Below is a small trained network, with its code and all its weights. Each question gives an input and a class and asks what happens when units are switched off, that is, made to give their printed mean instead of their output.

import numpy as np


def w(rows, s, z=0):
    codes = np.array(rows[::2]) - 128.0
    scale = np.full(codes.shape[1], s)
    scale[-1] = z or s
    return codes * scale


def f(y):
    return y / 2 * (1 + np.tanh(0.7978845608 * (y + 0.044715 * y**3)))


def log_softmax(a):
    a = a - a.max(-1, keepdims=True)
    return a - np.log(np.exp(a).sum(-1, keepdims=True))


def net(x, mask):
    res = np.array(x, float).reshape(1, 5) / 4 @ E
    y = f(res @ A[0][:, :-1].T + A[0][:, -1])
    res = res + np.where(mask, y, B[0][:, -1]) @ B[0][:, :-1]
    return log_softmax(res[-1] @ U[:, :-1].T + U[:, -1])


A, B = {}, {}
E = w([
[188,93,225],'x0',
[153,5,68],'x1',
[128,127,127],'x2',
[128,128,128],'x3',
[51,80,177],'x4',
],0.019)
A[0] = w([
[154,151,187,102],'neuron 0',
[121,213,200,208],'neuron 1',
[115,134,162,73],'neuron 2',
[136,110,194,152],'neuron 3',
[40,252,108,211],'neuron 4',
[183,78,165,109],'neuron 5',
[158,206,112,254],'neuron 6',
[199,158,52,146],'neuron 7',
[165,157,206,123],'neuron 8',
[211,45,153,65],'neuron 9',
[108,69,111,175],'neuron 10',
[169,235,157,130],'neuron 11',
[75,89,13,134],'neuron 12',
[144,98,197,129],'neuron 13',
[239,136,203,131],'neuron 14',
[215,141,100,112],'neuron 15',
[137,161,43,147],'neuron 16',
[17,122,179,153],'neuron 17',
[183,88,142,93],'neuron 18',
[131,76,176,49],'neuron 19',
[134,184,200,152],'neuron 20',
[176,177,143,43],'neuron 21',
],0.015,0.0095)
B[0] = w([
[132,73,69,170],'neuron 0',
[104,39,141,235],'neuron 1',
[123,93,124,141],'neuron 2',
[166,124,123,177],'neuron 3',
[99,190,248,251],'neuron 4',
[121,205,157,175],'neuron 5',
[155,94,200,207],'neuron 6',
[152,165,105,184],'neuron 7',
[126,64,61,189],'neuron 8',
[109,192,160,193],'neuron 9',
[163,134,152,177],'neuron 10',
[171,83,211,216],'neuron 11',
[132,64,34,203],'neuron 12',
[169,120,173,177],'neuron 13',
[94,141,86,211],'neuron 14',
[126,177,91,170],'neuron 15',
[181,149,153,177],'neuron 16',
[81,144,74,202],'neuron 17',
[105,171,143,162],'neuron 18',
[142,129,171,159],'neuron 19',
[102,38,112,204],'neuron 20',
[144,88,152,157],'neuron 21',
],0.015,0.028)
U = w([
[169,154,188,201],'0',
[216,86,133,158],'1',
[230,140,44,8],'2',
[124,228,103,139],'3',
[2,169,159,58],'4',
[60,78,90,49],'5',
[96,109,19,254],'6',
],0.017,0.0074)

Each question gives the input, the list of numbers given to net, and the class t.
The units are the neurons (one row each of A and B). Each row of codes is followed by its name. A weight is (code - 128) times the scale printed after its matrix; where a second scale follows, it is the last column's (A, B and U).
mask holds one flag per neuron, in row order. A switched-off neuron (its flag False) gives its mean, the last column of its row in B, instead of its output. The means were averaged over made-up inputs and are rounded, as every weight is.
A unit's drop is (log p(t) with every unit on - log p(t) with that unit switched off) / (log p(t) with every unit on - log p(t) with every unit switched off).
The circuit of an input: a set's keep is (log p(t) with only the set's units on - log p(t) with every unit switched off) / (log p(t) with every unit on - log p(t) with every unit switched off). Starting from the 12 units with the biggest drops (on a tie, the unit counted first), units are removed one at a time, each time the one whose removal leaves the highest keep (on an exact tie, the one counted first), for as long as the keep stays at least 0.8.
units of the circuit, in order: the units of the circuit, biggest drop first
unit that matters most: the unit with the biggest drop
top k neurons: the k neurons with the biggest drops, biggest first
drop of u: that unit's drop, to one decimal
input [-5,-2,-4,3,0], class 0: units of the circuit, in order => [neuron 14]
input [-1,5,-4,2,4], class 6: units of the circuit, in order => [neuron 4; neuron 11]
input [-1,1,7,4,4], class 6: units of the circuit, in order => [neuron 4; neuron 11]
input [-6,1,3,-6,1], class 6: top 3 neurons => [neuron 12; neuron 11; neuron 9]
input [-1,2,4,5,-1], class 2: units of the circuit, in order => [neuron 4; neuron 1]
input [6,2,1,-5,1], class 0: top 2 neurons => [neuron 17; neuron 13]
input [1,-1,6,2,5], class 5: top 3 neurons => [neuron 4; neuron 9; neuron 5]
input [2,-1,0,7,7], class 5: top 2 neurons => [neuron 4; neuron 17]
input [1,7,4,3,5], class 0: top 3 neurons => [neuron 9; neuron 10; neuron 8]
input [6,-2,5,7,-1], class 1: top 2 neurons => [neuron 17; neuron 13]
input [0,5,0,1,-5], class 2: top 2 neurons => [neuron 4; neuron 12]
input [2,-3,-6,-4,-1], class 1: top 2 neurons => [neuron 17; neuron 11]
input [1,-3,0,-4,-3], class 1: top 2 neurons => [neuron 9; neuron 5]
input [-6,4,2,-4,-1], class 2: unit that matters most => neuron 16
input [5,5,-4,3,-6], class 3: drop of neuron 6 => 0.0
input [-4,0,6,-6,-3], class 0: drop of neuron 17 => 0.3
input [1,8,1,4,3], class 0: drop of neuron 19 => 0.1
input [2,1,-8,-4,-7], class 3: drop of neuron 1 => 0.2
